Below are the code and all the weights of a small trained network. Each question names an input and a target symbol and asks about switching units off, where a switched-off unit gives its printed mean instead of its output.

import numpy as np


def w(rows, s, z=0):
    codes = np.array(rows[::2]) - 128.0
    scale = np.full(codes.shape[1], s)
    scale[-1] = z or s
    return codes * scale


def norm(h):
    return h / np.sqrt((h * h).mean(-1, keepdims=True) + 1e-5)


def f(y):
    return np.maximum(y, 0)


def softmax(a):
    e = np.exp(a - a.max(-1, keepdims=True))
    return e / e.sum(-1, keepdims=True)


def log_softmax(a):
    a = a - a.max(-1, keepdims=True)
    return a - np.log(np.exp(a).sum(-1, keepdims=True))


def net(x, mask):
    ids = ['ΓΘΠΦΨαβδεζηλμξστ'.index(c) for c in x.split()]
    T = len(ids)
    res = E[ids] + P[:T]
    u = 0
    for l in range(2):
        r = norm(res)
        for j in range(3):
            rows = slice(2 * j, 2 * j + 2)
            q, k, v = (r @ M[l][rows].T for M in (Q, K, V))
            z = softmax(np.where(np.tri(T) > 0, q @ k.T / 2**0.5, -1e9)) @ v
            o = O[l][rows]
            res = res + np.where(mask[u + j], z, o[:, -1]) @ o[:, :-1]
        u += 3
        y = f(norm(res) @ A[l][:, :-1].T + A[l][:, -1])
        res = res + np.where(mask[u : u + 8], y, B[l][:, -1]) @ B[l][:, :-1]
        u += 8
    return log_softmax(norm(res)[-1] @ U[:, :-1].T + U[:, -1])


Q, K, V, O, A, B = {}, {}, {}, {}, {}, {}
E = w([
[94,154,208,70,73,156],'Γ',
[174,124,132,126,110,248],'Θ',
[73,71,116,128,207,134],'Π',
[117,90,116,149,1,107],'Φ',
[202,54,154,184,163,89],'Ψ',
[112,239,172,168,144,94],'α',
[142,148,161,40,121,172],'β',
[83,117,195,164,22,124],'δ',
[147,179,101,114,130,199],'ε',
[114,181,92,82,119,139],'ζ',
[162,142,123,57,123,178],'η',
[138,127,142,96,122,250],'λ',
[144,112,239,132,220,28],'μ',
[145,187,189,104,175,155],'ξ',
[113,172,137,192,62,169],'σ',
[206,132,192,108,51,73],'τ',
],0.028)
P = w([
[203,117,186,89,71,254],'0',
[182,141,164,79,104,172],'1',
[176,143,143,86,115,138],'2',
[159,135,125,90,122,119],'3',
[146,124,124,100,127,107],'4',
[130,129,126,109,128,99],'5',
[128,124,127,117,132,95],'6',
[109,131,131,128,129,85],'7',
[103,130,142,145,134,81],'8',
[79,136,145,157,124,74],'9',
[68,139,149,170,124,74],'10',
],0.013)
Q[0] = w([
[141,173,46,146,143,197],'0.h1',
[108,122,118,123,63,169],'0.h1',
[130,102,88,181,6,192],'0.h2',
[128,127,155,103,252,119],'0.h2',
[132,69,116,145,86,227],'0.h3',
[26,74,70,102,168,172],'0.h3',
],0.011)
K[0] = w([
[156,120,87,115,151,151],'0.h1',
[105,82,99,117,95,120],'0.h1',
[91,221,87,249,162,139],'0.h2',
[137,66,158,8,125,78],'0.h2',
[208,95,113,159,138,185],'0.h3',
[70,111,15,125,170,163],'0.h3',
],0.013)
V[0] = w([
[140,195,116,192,154,96],'0.h1',
[176,108,165,206,193,165],'0.h1',
[145,115,107,54,175,144],'0.h2',
[147,166,161,148,84,134],'0.h2',
[128,117,137,136,78,8],'0.h3',
[144,110,59,98,114,143],'0.h3',
],0.012)
O[0] = w([
[13,141,34,152,179,18,178],'0.h1',
[103,60,15,3,125,65,111],'0.h1',
[143,22,99,148,146,137,151],'0.h2',
[119,6,55,141,33,162,254],'0.h2',
[170,88,66,17,129,142,100],'0.h3',
[72,139,40,175,149,54,30],'0.h3',
],0.0075,0.0063)
A[0] = w([
[130,181,68,229,167,226,146],'0.n1',
[57,152,167,1,234,251,165],'0.n2',
[158,17,159,104,234,211,15],'0.n3',
[181,131,125,145,72,74,3],'0.n4',
[85,148,109,67,188,251,245],'0.n5',
[149,194,20,87,114,224,142],'0.n6',
[23,213,53,231,234,123,23],'0.n7',
[76,2,123,221,100,66,139],'0.n8',
],0.011,0.0055)
B[0] = w([
[109,176,104,130,110,35,232],'0.n1',
[110,248,160,119,98,121,234],'0.n2',
[39,93,106,195,103,47,170],'0.n3',
[115,114,105,81,82,115,137],'0.n4',
[121,195,179,135,52,123,254],'0.n5',
[142,210,202,154,110,139,236],'0.n6',
[77,131,67,190,101,26,213],'0.n7',
[188,124,199,86,98,180,165],'0.n8',
],0.016,0.008)
Q[1] = w([
[161,96,246,106,46,103],'1.h1',
[84,147,163,211,132,167],'1.h1',
[130,132,119,154,171,49],'1.h2',
[124,107,54,194,127,107],'1.h2',
[172,33,2,125,175,158],'1.h3',
[192,38,43,100,117,131],'1.h3',
],0.013)
K[1] = w([
[203,118,190,44,86,90],'1.h1',
[78,204,166,178,118,154],'1.h1',
[49,147,164,108,144,81],'1.h2',
[153,113,15,149,110,121],'1.h2',
[141,69,13,169,233,8],'1.h3',
[134,23,114,142,172,46],'1.h3',
],0.013)
V[1] = w([
[61,135,74,104,154,51],'1.h1',
[84,39,223,227,186,93],'1.h1',
[72,120,110,113,175,248],'1.h2',
[123,122,144,87,186,140],'1.h2',
[72,205,144,65,136,254],'1.h3',
[67,149,150,74,104,159],'1.h3',
],0.0096)
O[1] = w([
[2,157,128,166,39,25,99],'1.h1',
[79,167,110,178,203,214,74],'1.h1',
[72,242,149,215,6,96,2],'1.h2',
[136,234,128,105,22,184,65],'1.h2',
[135,177,170,235,42,98,250],'1.h3',
[216,97,16,183,245,119,212],'1.h3',
],0.0086,0.0094)
A[1] = w([
[220,198,171,205,127,63,75],'1.n1',
[152,51,43,172,166,217,97],'1.n2',
[181,6,104,196,137,73,88],'1.n3',
[161,99,147,185,189,197,6],'1.n4',
[186,27,138,169,191,119,57],'1.n5',
[151,137,161,175,129,101,76],'1.n6',
[202,38,156,59,133,155,90],'1.n7',
[205,114,28,207,195,187,67],'1.n8',
],0.012)
B[1] = w([
[124,215,167,63,103,175,249],'1.n1',
[95,59,115,128,246,211,131],'1.n2',
[167,179,163,59,60,217,165],'1.n3',
[50,198,167,108,95,106,129],'1.n4',
[67,152,113,128,34,156,142],'1.n5',
[153,196,121,97,93,136,151],'1.n6',
[63,165,66,177,93,57,154],'1.n7',
[39,104,188,165,9,57,129],'1.n8',
],0.014)
U = w([
[116,205,138,92,108,253,170],'Γ',
[166,203,44,98,118,113,117],'Θ',
[51,126,90,231,104,93,132],'Π',
[187,90,94,166,98,141,165],'Φ',
[87,110,86,120,150,187,255],'Ψ',
[133,122,120,118,129,133,47],'α',
[107,81,178,142,107,133,94],'β',
[132,91,152,183,105,166,110],'δ',
[137,118,127,127,125,123,40],'ε',
[124,121,111,128,128,141,75],'ζ',
[103,61,194,135,98,126,112],'η',
[154,110,122,126,133,124,88],'λ',
[195,87,206,110,195,67,103],'μ',
[137,113,126,120,121,128,42],'ξ',
[158,111,131,123,128,119,51],'σ',
[193,75,127,49,59,74,19],'τ',
],0.014,0.0057)

Each question gives the input, a string of symbols that net reads in full, and the target symbol t.
The units are the heads (2 rows each of Q, K, V and O) and the neurons (one row each of A and B). Each row of codes is followed by its name. A weight is (code - 128) times the scale printed after its matrix; where a second scale follows, it is the last column's (O, A, B and U).
mask holds one flag per unit, layer by layer, with each layer's heads first. A switched-off unit (its flag False) gives its mean, the last column of its rows in O or B, instead of its output. The means were averaged over made-up inputs and are rounded, as every weight is.
A unit's drop is (log p(t) with every unit on - log p(t) with that unit switched off) / (log p(t) with every unit on - log p(t) with every unit switched off).
The circuit of an input: a set's keep is (log p(t) with only the set's units on - log p(t) with every unit switched off) / (log p(t) with every unit on - log p(t) with every unit switched off). Starting from the 12 units with the biggest drops (on a tie, the unit counted first), units are removed one at a time, each time the one whose removal leaves the highest keep (on an exact tie, the one counted first), for as long as the keep stays at least 0.8.
circuit, biggest first: the units of the circuit, biggest drop first
unit that matters most: the unit with the biggest drop
k most important neurons: the k neurons with the biggest drops, biggest first
k most important neurons of layer l: the k neurons of layer l with the biggest drops, biggest first
heads that matter: for each layer, one digit per head in row order, 1 if its drop is at least 0.15 and else 0, layers parted by /
drop when u is switched off: that unit's drop, to one decimal
input η Γ ε ε α ζ α Φ Φ, target Γ: circuit, biggest first -> (0.h1; 1.n3; 1.h1; 0.n5)
input α α α Γ α μ, target Γ: 3 most important neurons of layer 0 -> (0.n8; 0.n1; 0.n7)
input Π α τ ξ τ ζ δ, target τ: unit that matters most -> 0.h3
input α Π ε Θ ε Ψ, target Ψ: heads that matter -> 100 / 101
input α ε α ξ η α α α Π, target η: circuit, biggest first -> (0.n8; 0.n3)
input Π η ε Π, target η: 4 most important neurons -> (0.n3; 0.n8; 1.n1; 0.n6)
input ζ Π α ε ε α ζ α α ε, target Π: circuit, biggest first -> (0.h3; 0.n7)
input τ ζ α ζ α ε λ α α Π, target τ: 2 most important neurons of layer 0 -> (0.n8; 0.n7)
input Π α ζ σ μ α α Γ α, target Π: circuit, biggest first -> (0.h1; 0.n7)
input α τ α α α α σ Π α Ψ, target τ: 2 most important neurons -> (0.n8; 1.n7)
input ε Ψ ξ β α η τ ζ Φ, target τ: heads that matter -> 001 / 100
input α ζ α η ε α ζ ε ε ε ε, target Π: circuit, biggest first -> (0.h3; 0.n7)
input ε α Π, target Π: heads that matter -> 010 / 000
input ε η η α α α ξ μ λ μ, target η: heads that matter -> 011 / 100
input α Ψ α ξ α α ζ ζ α α ζ, target Π: heads that matter -> 100 / 000
input ε ζ ζ μ ζ σ δ ζ, target Π: unit that matters most -> 0.h3
input β α α λ τ ξ ξ ξ Π, target τ: 2 most important neurons of layer 0 -> (0.n8; 0.n6)
input δ ζ ζ η μ, target η: 3 most important neurons of layer 0 -> (0.n3; 0.n6; 0.n1)
input ζ Γ Γ α ε ζ μ α λ Π, target Γ: 4 most important neurons -> (0.n8; 1.n3; 0.n1; 1.n5)
input α τ Φ, target τ: unit that matters most -> 1.h1
input ε σ α α Γ τ, target τ: heads that matter -> 001 / 000
input α α σ Θ Γ α α λ ζ μ, target Γ: 2 most important neurons of layer 1 -> (1.n5; 1.n3)
input η σ τ ζ α α ξ μ, target τ: drop when 0.n2 is switched off -> 0.1
input ε Φ λ α ζ α α σ μ μ Ψ, target Ψ: drop when 0.n6 is switched off -> 0.6
